Below are the code and all the weights of a small trained network. Each question names an input and a target symbol and asks about switching units off, where a switched-off unit gives its printed mean instead of its output.

import numpy as np


def w(rows, s, z=0):
    codes = np.array(rows[::2]) - 128.0
    scale = np.full(codes.shape[1], s)
    scale[-1] = z or s
    return codes * scale


def norm(h):
    return h / np.sqrt((h * h).mean(-1, keepdims=True) + 1e-5)


def softmax(a):
    e = np.exp(a - a.max(-1, keepdims=True))
    return e / e.sum(-1, keepdims=True)


def log_softmax(a):
    a = a - a.max(-1, keepdims=True)
    return a - np.log(np.exp(a).sum(-1, keepdims=True))


def net(x, mask):
    ids = ['γδζημξτφω'.index(c) for c in x.split()]
    T = len(ids)
    res = E[ids] + P[:T]
    u = 0
    for l in range(3):
        r = norm(res)
        for j in range(3):
            rows = slice(3 * j, 3 * j + 3)
            q, k, v = (r @ M[l][rows].T for M in (Q, K, V))
            z = softmax(np.where(np.tri(T) > 0, q @ k.T / 3**0.5, -1e9)) @ v
            o = O[l][rows]
            res = res + np.where(mask[u + j], z, o[:, -1]) @ o[:, :-1]
        u += 3
    return log_softmax(norm(res)[-1] @ U[:, :-1].T + U[:, -1])


Q, K, V, O = {}, {}, {}, {}
E = w([
[84,136,155],'γ',
[59,146,136],'δ',
[190,109,6],'ζ',
[139,227,175],'η',
[147,139,122],'μ',
[71,140,145],'ξ',
[95,135,95],'τ',
[147,140,119],'φ',
[97,101,105],'ω',
],0.021)
P = w([
[82,90,160],'0',
[33,183,4],'1',
[50,197,14],'2',
[95,198,25],'3',
[115,165,110],'4',
[123,166,118],'5',
[152,163,144],'6',
[161,175,146],'7',
[169,162,159],'8',
[161,178,134],'9',
[165,183,135],'10',
[181,187,136],'11',
],0.0037)
Q[0] = w([
[114,161,138],'L0H1',
[96,183,186],'L0H1',
[127,133,115],'L0H1',
[121,129,118],'L0H2',
[153,107,73],'L0H2',
[207,231,52],'L0H2',
[123,105,138],'L0H3',
[152,252,187],'L0H3',
[126,180,191],'L0H3',
],0.031)
K[0] = w([
[110,143,156],'L0H1',
[109,208,135],'L0H1',
[122,114,141],'L0H1',
[116,119,117],'L0H2',
[96,148,95],'L0H2',
[154,230,228],'L0H2',
[145,153,103],'L0H3',
[2,159,214],'L0H3',
[68,206,177],'L0H3',
],0.029)
V[0] = w([
[37,166,84],'L0H1',
[16,223,152],'L0H1',
[91,66,8],'L0H1',
[35,106,63],'L0H2',
[153,129,176],'L0H2',
[169,45,140],'L0H2',
[89,168,172],'L0H3',
[100,91,171],'L0H3',
[147,111,84],'L0H3',
],0.011)
O[0] = w([
[112,168,232,231],'L0H1',
[40,246,219,254],'L0H1',
[198,57,201,164],'L0H1',
[19,145,200,176],'L0H2',
[161,155,91,103],'L0H2',
[95,139,54,52],'L0H2',
[67,141,137,153],'L0H3',
[86,140,183,118],'L0H3',
[185,93,92,125],'L0H3',
],0.011,0.0093)
Q[1] = w([
[111,188,4],'L1H1',
[205,65,148],'L1H1',
[56,188,105],'L1H1',
[89,150,82],'L1H2',
[196,211,102],'L1H2',
[167,195,160],'L1H2',
[110,221,145],'L1H3',
[126,192,61],'L1H3',
[168,134,146],'L1H3',
],0.031)
K[1] = w([
[125,152,2],'L1H1',
[198,87,157],'L1H1',
[66,165,96],'L1H1',
[147,142,70],'L1H2',
[183,199,169],'L1H2',
[155,109,158],'L1H2',
[92,201,134],'L1H3',
[143,204,147],'L1H3',
[126,106,165],'L1H3',
],0.035)
V[1] = w([
[110,74,249],'L1H1',
[117,83,240],'L1H1',
[138,146,97],'L1H1',
[171,180,167],'L1H2',
[70,132,119],'L1H2',
[17,57,59],'L1H2',
[98,157,124],'L1H3',
[202,111,149],'L1H3',
[6,36,50],'L1H3',
],0.016)
O[1] = w([
[242,96,78,248],'L1H1',
[231,96,78,238],'L1H1',
[95,137,145,96],'L1H1',
[145,72,85,189],'L1H2',
[56,107,150,129],'L1H2',
[19,201,235,35],'L1H2',
[185,126,90,160],'L1H3',
[26,99,151,96],'L1H3',
[167,220,248,58],'L1H3',
],0.014,0.012)
Q[2] = w([
[109,108,70],'L2H1',
[35,167,116],'L2H1',
[206,198,64],'L2H1',
[252,147,128],'L2H2',
[172,130,114],'L2H2',
[140,195,84],'L2H2',
[162,30,216],'L2H3',
[156,185,134],'L2H3',
[168,176,9],'L2H3',
],0.019)
K[2] = w([
[69,133,56],'L2H1',
[182,181,52],'L2H1',
[163,5,148],'L2H1',
[141,212,48],'L2H2',
[147,154,106],'L2H2',
[69,122,9],'L2H2',
[74,64,236],'L2H3',
[217,171,126],'L2H3',
[204,21,94],'L2H3',
],0.018)
V[2] = w([
[121,142,158],'L2H1',
[148,152,83],'L2H1',
[118,7,119],'L2H1',
[115,231,51],'L2H2',
[167,54,46],'L2H2',
[56,79,146],'L2H2',
[58,66,132],'L2H3',
[132,127,91],'L2H3',
[152,148,44],'L2H3',
],0.013)
O[2] = w([
[135,104,138,100],'L2H1',
[99,152,137,142],'L2H1',
[191,164,28,222],'L2H1',
[254,141,98,214],'L2H2',
[95,173,221,178],'L2H2',
[114,52,150,3],'L2H2',
[225,130,149,51],'L2H3',
[128,121,96,151],'L2H3',
[104,116,48,190],'L2H3',
],0.014,0.0066)
U = w([
[98,169,142,204],'γ',
[133,250,73,60],'δ',
[85,3,101,141],'ζ',
[135,127,185,217],'η',
[124,103,95,51],'μ',
[41,109,71,251],'ξ',
[228,88,183,2],'τ',
[133,108,178,133],'φ',
[140,107,155,171],'ω',
],0.016,0.0048)

Each question gives the input, a string of symbols that net reads in full, and the target symbol t.
The units are the heads (3 rows each of Q, K, V and O). Each row of codes is followed by its name. A weight is (code - 128) times the scale printed after its matrix; where a second scale follows, it is the last column's (O and U).
mask holds one flag per head, layer by layer. A switched-off head (its flag False) gives its mean, the last column of its rows in O, instead of its output. The means were averaged over made-up inputs and are rounded, as every weight is.
A unit's drop is (log p(t) with every unit on - log p(t) with that unit switched off) / (log p(t) with every unit on - log p(t) with every unit switched off).
The circuit of an input: a set's keep is (log p(t) with only the set's units on - log p(t) with every unit switched off) / (log p(t) with every unit on - log p(t) with every unit switched off). Starting from all 9 units, units are removed one at a time, each time the one whose removal leaves the highest keep (on an exact tie, the one counted first), for as long as the keep stays at least 0.8.
circuit, biggest first: the units of the circuit, biggest drop first
unit that matters most: the unit with the biggest drop
which heads matter: for each layer, one digit per head in row order, 1 if its drop is at least 0.15 and else 0, layers parted by /
input τ μ δ τ μ ω τ δ, target γ: unit that matters most -> L0H2
input ζ ζ τ ζ ξ τ η ξ δ η γ, target ξ: circuit, biggest first -> L0H1; L0H2; L1H1; L1H3
input γ μ μ, target δ: which heads matter -> 000 / 001 / 011
input μ φ ξ φ, target ξ: circuit, biggest first -> L0H2; L1H1; L0H1
input μ ξ τ η τ η τ μ μ ω, target τ: circuit, biggest first -> L0H1; L1H3
input μ μ γ μ, target ξ: circuit, biggest first -> L0H2; L0H1; L1H1
input γ τ μ γ φ γ τ δ, target η: which heads matter -> 010 / 000 / 101
input ζ ω γ τ ξ τ ζ γ, target δ: which heads matter -> 100 / 101 / 000
input γ δ μ, target δ: circuit, biggest first -> L2H2; L0H1
input γ μ τ, target δ: circuit, biggest first -> L2H2; L1H2
input η γ η ω, target τ: circuit, biggest first -> L0H1; L0H2; L1H2
input τ μ τ γ τ μ η τ γ τ ζ, target ζ: which heads matter -> 100 / 101 / 000
input φ τ μ, target ζ: circuit, biggest first -> L0H2; L1H3; L0H1
input γ γ γ, target η: circuit, biggest first -> L2H1; L1H2; L0H1
input γ τ δ ζ τ ζ ξ, target δ: which heads matter -> 100 / 000 / 000
input μ φ ω τ φ τ μ φ, target ζ: unit that matters most -> L1H3
input δ φ ζ τ φ γ γ ξ ξ, target δ: which heads matter -> 100 / 001 / 000
input τ τ γ ζ ζ, target ζ: circuit, biggest first -> L0H1; L1H1; L1H3
input μ μ μ μ, target ξ: which heads matter -> 010 / 100 / 000
input μ τ γ μ, target ζ: which heads matter -> 111 / 111 / 010
input μ φ η ξ φ φ ζ η ζ τ η δ, target ξ: unit that matters most -> L1H1
input τ τ γ τ, target τ: circuit, biggest first -> L0H1; L0H2
